Where the symbols take the states:
from | θ ξ δ π ψ η
J410 | J935 J982 J791 J865 J768 J300
J852 | J587 J543 J759 J880 J686 J418
J882 | J941 J412 J541 J748 J737 J680
J103 | J680 J737 J298 J517 J315 J748
J158 | J112 J300 J29 J364 J865 J148
J441 | J711 J122 J95 J384 J933 J481
J122 | J240 J95 J739 J441 J749 J496
J811 | J24 J176 J364 J187 J53 J751
J902 | J838 J748 J882 J795 J517 J762
J616 | J880 J799 J587 J120 J254 J38
J95 | J316 J739 J721 J122 J212 J570
J481 | J933 J496 J570 J694 J441 J861
J721 | J187 J321 J24 J739 J197 J881
J38 | J254 J628 J686 J535 J616 J295
J768 | J29 J462 J932 J112 J935 J410
J795 | J182 J902 J748 J912 J482 J824
J912 | J932 J795 J902 J29 J791 J655
J499 | J120 J295 J880 J26 J535 J918
J824 | J482 J762 J318 J655 J795 J932
J53 | J356 J125 J10 J863 J24 J811
J572 | J364 J107 J112 J24 J31 J125
J749 | J570 J212 J917 J933 J240 J122
J508 | J38 J254 J418 J918 J295 J120
J507 | J202 J771 J703 J438 J759 J607
J711 | J122 J240 J316 J861 J496 J933
J321 | J811 J24 J572 J721 J751 J863
J482 | J762 J517 J103 J791 J182 J795
J631 | J703 J271 J384 J202 J640 J955
J125 | J31 J10 J865 J53 J572 J176
J438 | J123 J507 J771 J418 J543 J587
J887 | J298 J557 J535 J680 J412 J941
J300 | J768 J29 J912 J158 J410 J821
J881 | J197 J863 J53 J637 J721 J396
J384 | J861 J441 J122 J271 J533 J694
J762 | J517 J318 J680 J824 J902 J182
J213 | J955 J640 J32 J607 J771 J202
J865 | J821 J410 J982 J10 J112 J158
J955 | J640 J415 J694 J759 J631 J771
J316 | J739 J396 J187 J240 J637 J212
J315 | J882 J941 J26 J838 J680 J103
J533 | J481 J933 J749 J32 J861 J384
J541 | J499 J120 J616 J412 J918 J557
J298 | J557 J918 J508 J737 J26 J412
J496 | J749 J570 J637 J481 J122 J711
J918 | J535 J508 J254 J298 J499 J541
J703 | J271 J769 J861 J771 J415 J640
J29 | J462 J912 J795 J300 J982 J935
J535 | J508 J38 J628 J557 J120 J499
J655 | J791 J824 J762 J935 J912 J462
J570 | J212 J637 J881 J496 J95 J240
J24 | J176 J572 J107 J321 J356 J53
J396 | J721 J187 J811 J316 J881 J917
J271 | J769 J384 J441 J631 J32 J415
J640 | J415 J32 J533 J213 J703 J631
J364 | J107 J158 J300 J176 J10 J31
J935 | J982 J655 J824 J821 J29 J768
J197 | J863 J751 J356 J917 J187 J721
J769 | J384 J861 J711 J703 J694 J32
J933 | J496 J749 J212 J533 J711 J441
J182 | J902 J838 J315 J932 J762 J482
J240 | J95 J316 J396 J711 J570 J749
J318 | J103 J680 J887 J762 J748 J838
J982 | J655 J791 J482 J410 J462 J29
J543 | J607 J759 J955 J852 J123 J438
J694 | J533 J481 J496 J415 J384 J769
J202 | J771 J631 J271 J123 J213 J759
J739 | J396 J721 J321 J95 J917 J637
J838 | J748 J315 J941 J182 J318 J517
J917 | J881 J197 J751 J212 J396 J739
J176 | J572 J364 J158 J811 J125 J356
J751 | J53 J356 J31 J197 J811 J321
J637 | J917 J881 J863 J570 J739 J316
J356 | J125 J31 J148 J751 J176 J24
J799 | J852 J587 J607 J616 J418 J628
J686 | J438 J123 J202 J628 J587 J852
J628 | J418 J686 J123 J38 J799 J880
J880 | J799 J852 J543 J295 J628 J254
J863 | J751 J53 J125 J881 J321 J187
J941 | J412 J26 J499 J315 J887 J737
J123 | J507 J202 J631 J686 J607 J543
J932 | J795 J182 J838 J462 J824 J791
J412 | J26 J541 J120 J882 J298 J887
J415 | J32 J694 J481 J955 J271 J703
J821 | J410 J935 J655 J148 J300 J112
J10 | J148 J865 J410 J125 J107 J364
J26 | J541 J499 J295 J941 J557 J298
J418 | J686 J438 J507 J254 J852 J799
J254 | J628 J418 J438 J508 J880 J616
J759 | J213 J955 J415 J543 J202 J507
J771 | J631 J703 J769 J507 J955 J213
J607 | J759 J213 J640 J587 J507 J123
J120 | J295 J616 J799 J541 J508 J535
J187 | J321 J811 J176 J396 J863 J197
J517 | J318 J103 J737 J482 J838 J902
J295 | J616 J880 J852 J499 J38 J508
J148 | J865 J821 J935 J31 J158 J107
J680 | J737 J887 J557 J318 J882 J315
J791 | J824 J482 J517 J982 J932 J912
J107 | J158 J112 J768 J572 J148 J10
J462 | J912 J932 J182 J768 J655 J982
J32 | J694 J533 J933 J640 J769 J271
J587 | J543 J607 J213 J799 J438 J686
J737 | J887 J298 J918 J103 J941 J882
J861 | J441 J711 J240 J769 J481 J533
J112 | J300 J768 J462 J107 J821 J865
J31 | J10 J148 J821 J356 J364 J572
J212 | J637 J917 J197 J749 J316 J95
J748 | J315 J882 J412 J902 J103 J318
J557 | J918 J535 J38 J887 J541 J26

In the rows, zero is written as 509.

The rows follow the links: the fewer symbols apart two states are, the more alike their rows tend to be.

Named rows; a name shown again gets a slightly different row:
J759
470	798	406	368	410	540	474	672	824	429	661	555	567	469	145	221	263	656	504	818	742	422	412	254	581	522	619	420	480	850	392	518	631	462	452	639	353	722	672	320	351	457	577	470	242	913	346	825	266	356	545	536	408	652	329	232	446
J212
595	341	389	443	554	569	254	733	355	881	600	239	685	346	350	566	394	546	504	606	607	29	451	383	730	528	209	565	260	445	666	220	289	654	383	839	672	601	726	434	279	311	554	543	768	297	512	758	432	318	362	334	383	499	477	508	684
J811
598	32	503	656	533	456	389	660	87	502	355	181	572	371	723	533	543	320	492	379	319	300	370	539	581	600	205	633	405	247	706	498	265	625	527	648	688	248	488	389	494	350	377	640	801	277	754	481	601	444	446	466	531	375	622	825	763
J572
483	122	550	539	579	506	551	602	17	570	459	368	470	471	799	559	727	420	487	289	284	323	291	602	628	548	218	551	464	229	723	449	406	695	484	440	687	385	616	541	548	312	381	545	752	402	763	295	694	515	451	423	640	314	860	814	850
J543
484	855	435	353	348	521	582	575	792	423	653	747	563	526	230	244	373	596	490	694	798	493	366	258	577	481	637	361	544	841	332	586	696	477	423	483	370	851	669	361	348	373	624	417	151	974	344	744	304	383	525	629	440	643	394	369	425
J517
471	628	650	473	557	500	753	149	525	522	465	854	371	726	728	786	814	516	543	262	418	848	675	760	346	401	699	455	693	369	440	554	659	509	520	142	498	548	360	850	749	657	538	422	449	387	431	118	695	786	566	535	637	457	666	553	383
J703
668	511	412	470	394	476	406	742	800	279	497	331	691	458	55	332	108	556	574	808	638	415	497	249	515	624	563	538	454	714	455	540	465	540	451	895	419	502	488	241	400	415	535	685	345	750	251	841	301	364	590	458	361	610	176	292	549
J655
358	394	618	641	723	518	564	400	390	373	451	397	275	625	771	642	659	595	509	415	111	758	664	826	370	521	610	574	612	320	592	518	576	465	710	336	486	136	349	703	833	867	359	516	648	305	630	151	767	735	616	386	658	392	702	362	536
J499
431	853	533	651	418	485	517	299	837	345	446	712	418	526	612	411	484	412	470	551	655	895	687	534	301	456	824	469	610	712	247	749	629	163	682	314	349	554	289	472	516	799	565	399	307	553	559	580	403	537	531	786	455	679	252	475	48
J364
417	196	558	507	604	523	558	588	39	635	531	404	418	486	804	553	762	493	466	296	279	310	297	631	641	513	240	526	476	250	727	412	471	693	485	375	669	410	668	601	581	358	383	477	729	423	761	265	726	536	449	409	659	321	938	733	844
J496
759	334	413	339	415	525	440	682	449	723	535	438	794	424	179	605	372	487	567	552	706	124	409	303	683	550	247	524	361	462	607	304	309	796	231	833	655	709	667	442	291	101	603	654	580	490	276	722	385	367	442	383	384	511	412	600	746
J771
529	704	396	427	419	531	392	719	838	379	593	439	610	462	93	245	168	649	519	848	683	411	474	268	553	574	602	472	469	800	417	523	565	451	467	769	369	612	600	267	375	490	549	547	309	847	320	856	277	354	569	496	383	628	254	204	482
J935
259	408	610	623	775	566	481	497	295	518	554	319	246	578	788	565	662	679	464	462	98	589	569	800	510	505	531	576	529	343	659	414	602	460	711	345	497	160	509	691	775	849	343	428	734	332	725	197	772	662	543	335	669	385	811	305	608
J462
328	391	628	633	739	527	536	425	364	400	472	369	267	614	785	620	648	621	493	428	96	735	650	832	405	530	592	587	588	323	608	493	591	451	711	343	483	126	380	694	837	860	351	491	687	304	667	173	755	714	581	363	663	388	727	335	544
J187
575	88	441	678	567	488	261	708	192	598	410	66	594	320	634	512	425	365	481	483	371	238	439	503	601	619	208	654	328	307	709	411	227	546	566	777	676	249	497	341	416	440	394	627	859	206	760	626	548	379	419	426	458	453	501	703	673
J107
361	263	555	503	672	542	558	586	55	666	579	399	377	505	803	542	777	577	453	321	251	340	322	670	661	503	285	520	461	273	730	372	531	659	517	345	638	416	698	635	604	453	369	429	737	422	784	239	744	545	442	369	666	328	966	639	830
J739
557	289	401	540	591	566	197	733	322	818	556	134	637	305	447	538	375	524	480	605	514	78	472	426	705	563	214	598	233	426	704	249	264	581	466	839	665	463	652	379	317	411	494	534	854	224	623	737	452	323	360	339	378	502	475	518	658
J24
576	44	518	631	541	475	459	636	44	497	367	238	537	397	759	548	612	326	483	313	302	325	338	557	588	597	195	611	437	216	715	499	301	663	517	571	698	293	514	431	503	320	367	621	767	334	755	405	643	480	458	455	584	355	707	869	790
J412
336	942	551	579	550	556	526	236	789	613	584	787	344	584	674	542	626	571	465	528	624	797	737	651	385	367	811	431	575	664	309	568	691	186	671	207	374	628	419	676	565	871	613	265	417	428	579	457	497	614	477	653	521	650	423	362	72
J824
445	420	667	597	633	484	656	287	445	349	388	576	337	690	749	723	705	508	537	327	204	862	690	811	309	493	657	551	678	302	529	586	584	494	640	286	493	227	279	764	844	771	414	544	559	323	517	93	754	795	607	470	659	400	651	493	480

Each walk starts at a row. The symbols on each line, taken left to right, move it on to the next state.
Answer with the state's row; about right is enough.
new walk
816	317	436	332	390	493	485	671	509	614	484	448	798	456	130	602	331	462	598	555	698	187	421	268	627	564	282	524	401	469	577	374	302	809	231	863	634	696	602	414	310	75	595	709	523	529	220	722	379	385	483	395	371	490	357	630	734
ψ ξ π ψ θ δ ψ -> 558	228	418	616	608	541	183	748	282	759	509	83	617	301	520	523	375	477	479	573	463	122	477	455	686	569	208	636	254	387	698	297	243	549	518	842	658	372	593	363	338	469	468	580	868	203	686	703	487	323	375	360	407	485	467	551	638
δ ψ δ η ξ -> 304	340	560	506	707	564	532	581	107	684	615	387	315	518	811	536	771	648	432	374	215	351	357	710	637	488	326	517	476	293	719	351	580	610	561	318	607	380	709	676	626	558	380	389	750	407	790	234	754	565	466	349	681	339	975	514	794
new walk
395	892	527	637	478	503	499	277	836	444	489	713	389	536	646	450	529	477	465	566	639	866	698	576	335	429	838	458	600	708	272	692	640	149	703	292	341	547	322	537	534	862	592	347	350	501	576	557	433	564	510	751	478	673	299	412	26
δ ξ θ δ δ π ξ θ -> 757	411	415	444	370	457	442	726	721	280	427	338	749	468	46	414	128	477	600	724	637	405	496	244	503	642	490	552	467	623	490	546	373	638	385	942	474	485	451	270	395	304	536	765	380	683	198	808	325	388	598	439	361	558	168	412	600
η η ξ π δ δ η -> 671	349	396	374	497	553	355	705	417	860	592	354	738	389	258	597	400	553	536	570	664	37	417	334	723	520	218	535	297	467	648	248	305	733	297	844	674	683	720	454	268	181	592	589	687	394	393	727	412	345	383	349	376	514	468	548	730
new walk
468	482	662	548	600	474	718	224	462	375	385	678	344	713	738	763	747	479	558	282	268	877	686	802	310	461	683	519	692	299	502	595	594	511	589	232	501	322	283	800	820	710	455	532	492	336	468	97	730	804	616	500	654	411	651	545	460
η ξ π π θ ξ -> 481	512	665	518	588	476	734	200	486	411	409	729	358	716	740	779	759	486	548	271	310	879	681	777	315	436	677	512	700	319	469	606	606	514	570	198	515	374	301	809	794	690	472	512	485	344	462	78	729	801	606	502	652	412	646	557	447
ψ π π ξ ψ ξ θ -> 449	687	648	455	561	515	760	149	550	551	488	897	356	708	708	777	825	536	528	286	453	830	673	757	349	377	699	450	690	397	426	545	671	501	514	132	490	583	387	870	733	660	561	411	440	372	434	134	672	783	547	543	633	473	649	556	376
new walk
254	377	577	537	742	587	517	552	155	652	628	356	296	540	819	531	747	692	436	415	174	405	421	744	620	482	377	525	483	332	717	346	599	554	606	320	574	336	683	673	687	642	357	378	759	395	794	229	756	595	470	328	680	336	950	419	741
ψ ξ η ψ ξ δ δ -> 361	874	603	461	570	561	634	166	674	696	605	896	351	662	689	680	773	593	480	386	566	772	714	713	419	331	753	428	627	552	369	500	709	349	557	125	448	694	469	825	616	756	628	288	436	405	485	284	601	687	481	592	579	562	586	416	226
ξ π θ ξ ψ η -> 320	937	544	591	541	547	512	246	800	580	564	747	364	557	665	529	610	549	457	532	620	824	747	629	357	385	817	444	584	677	301	599	688	172	686	244	374	603	390	639	553	897	598	279	412	439	585	487	476	594	488	671	503	659	380	363	59
new walk
482	591	658	482	562	497	752	148	512	490	439	813	364	725	731	782	802	496	537	253	373	868	675	780	335	404	684	482	704	359	445	577	638	524	527	155	510	489	338	852	766	660	523	469	459	361	421	107	706	787	590	533	655	436	656	569	423
ξ π η ψ π -> 460	441	664	581	624	489	695	238	460	361	387	630	344	695	747	747	724	482	548	301	224	877	677	802	311	485	652	538	700	300	522	584	593	499	609	264	487	277	282	776	828	727	444	536	527	319	484	101	735	793	623	474	664	404	645	520	459
θ η π ξ ξ ψ δ ξ -> 346	924	543	604	518	520	484	251	832	536	549	732	365	550	664	488	565	532	460	548	617	838	729	613	357	389	831	457	584	690	284	630	667	159	695	243	356	589	362	596	557	885	588	292	398	460	574	513	458	577	495	700	487	657	351	376	39
new walk
721	437	406	461	380	475	421	725	750	285	445	336	721	467	49	393	113	496	594	751	624	410	505	245	494	634	503	562	473	652	489	551	397	608	414	931	448	477	462	253	385	346	534	742	370	704	207	816	303	379	595	456	363	579	168	383	573
δ ξ ψ π η δ -> 627	356	394	416	529	549	291	723	381	883	600	285	710	362	325	575	391	557	514	589	633	25	432	366	736	521	197	547	269	470	663	222	303	675	345	830	653	626	723	427	277	258	568	545	747	343	478	744	433	319	373	338	383	503	471	520	713
π η ξ ξ δ -> 582	73	464	679	557	483	283	700	166	559	389	84	584	325	655	530	439	339	482	460	347	266	425	510	595	618	209	659	337	293	708	436	224	566	548	759	676	241	487	374	440	425	387	639	844	211	751	589	560	402	431	440	480	425	530	726	696
new walk
830	299	422	337	376	476	486	663	515	547	461	434	812	471	115	580	306	436	595	555	685	208	432	271	599	577	312	534	401	482	575	409	307	795	226	888	619	666	577	392	329	80	583	722	478	554	195	722	364	394	499	395	382	495	342	614	737
ξ η θ θ δ ψ -> 570	150	429	651	581	507	211	730	238	677	452	55	609	291	577	510	385	426	487	532	401	188	468	479	638	602	218	645	296	346	696	352	241	544	551	808	664	293	536	353	377	454	416	588	877	193	718	674	512	360	393	404	438	477	481	612	657
θ π δ θ π -> 580	46	476	674	543	478	322	693	133	536	379	116	570	339	681	525	472	336	496	421	324	284	427	512	596	608	210	639	373	275	709	463	239	590	560	726	674	233	470	361	446	411	374	660	831	235	749	556	582	415	441	448	496	412	545	772	704
new walk
449	168	550	519	602	516	577	588	13	600	495	394	442	484	800	555	739	448	484	268	274	323	278	617	638	534	229	535	479	247	725	421	442	694	487	399	669	390	652	566	562	335	372	513	733	400	769	282	708	524	459	416	654	323	911	756	843
ξ π π ξ π -> 550	51	534	601	536	470	501	626	25	525	393	293	529	416	769	554	646	342	484	297	308	329	318	563	590	583	194	594	457	218	724	489	327	691	503	541	692	319	555	471	523	304	376	605	770	343	761	369	659	478	457	460	585	345	763	862	807
θ ξ η ξ ξ -> 241	405	582	557	775	580	497	530	205	617	617	337	266	544	813	542	709	707	439	445	133	469	483	774	589	487	445	552	498	345	704	364	625	507	666	330	546	262	622	669	716	765	348	377	751	364	774	218	766	618	500	327	663	371	907	340	687
new walk
249	389	588	540	761	575	498	554	190	650	623	342	263	539	803	530	738	710	438	434	152	435	435	760	608	484	412	530	480	332	699	361	617	540	639	323	550	294	669	678	707	710	355	373	755	388	788	218	760	592	483	314	675	355	929	389	723
θ η δ η ξ ξ -> 487	538	666	508	565	472	745	174	499	452	425	778	364	713	722	782	784	486	550	269	346	877	678	781	320	434	689	497	710	339	467	580	628	526	554	181	504	428	309	834	791	669	495	478	469	365	440	87	723	792	598	521	661	419	658	564	433
π δ ξ ψ η θ ψ -> 332	947	579	526	565	565	557	197	751	671	600	827	343	616	693	610	701	605	472	483	605	775	732	671	394	350	783	424	595	631	333	529	704	249	629	156	398	663	452	742	579	837	621	244	430	414	552	399	531	640	478	606	542	628	511	362	137
new walk
524	748	406	417	414	539	423	711	837	387	623	466	591	464	89	235	191	668	513	842	695	422	449	257	567	562	615	457	463	830	415	517	599	459	465	730	354	635	620	276	363	482	568	504	281	877	320	848	275	336	552	503	378	627	270	201	455
θ π η η π -> 509	855	454	355	308	496	645	521	789	386	602	825	557	538	275	260	441	535	496	626	823	545	355	272	525	483	658	345	603	819	318	647	688	458	405	432	376	867	632	382	362	332	623	417	135	995	357	707	306	415	534	691	468	630	411	477	395
π η ξ ξ δ -> 593	611	394	446	418	502	394	739	831	325	552	360	647	459	72	282	118	609	527	840	649	432	496	259	530	602	578	510	458	768	443	526	499	516	467	848	383	536	541	255	376	467	546	619	324	802	292	867	284	343	571	474	363	621	202	227	495
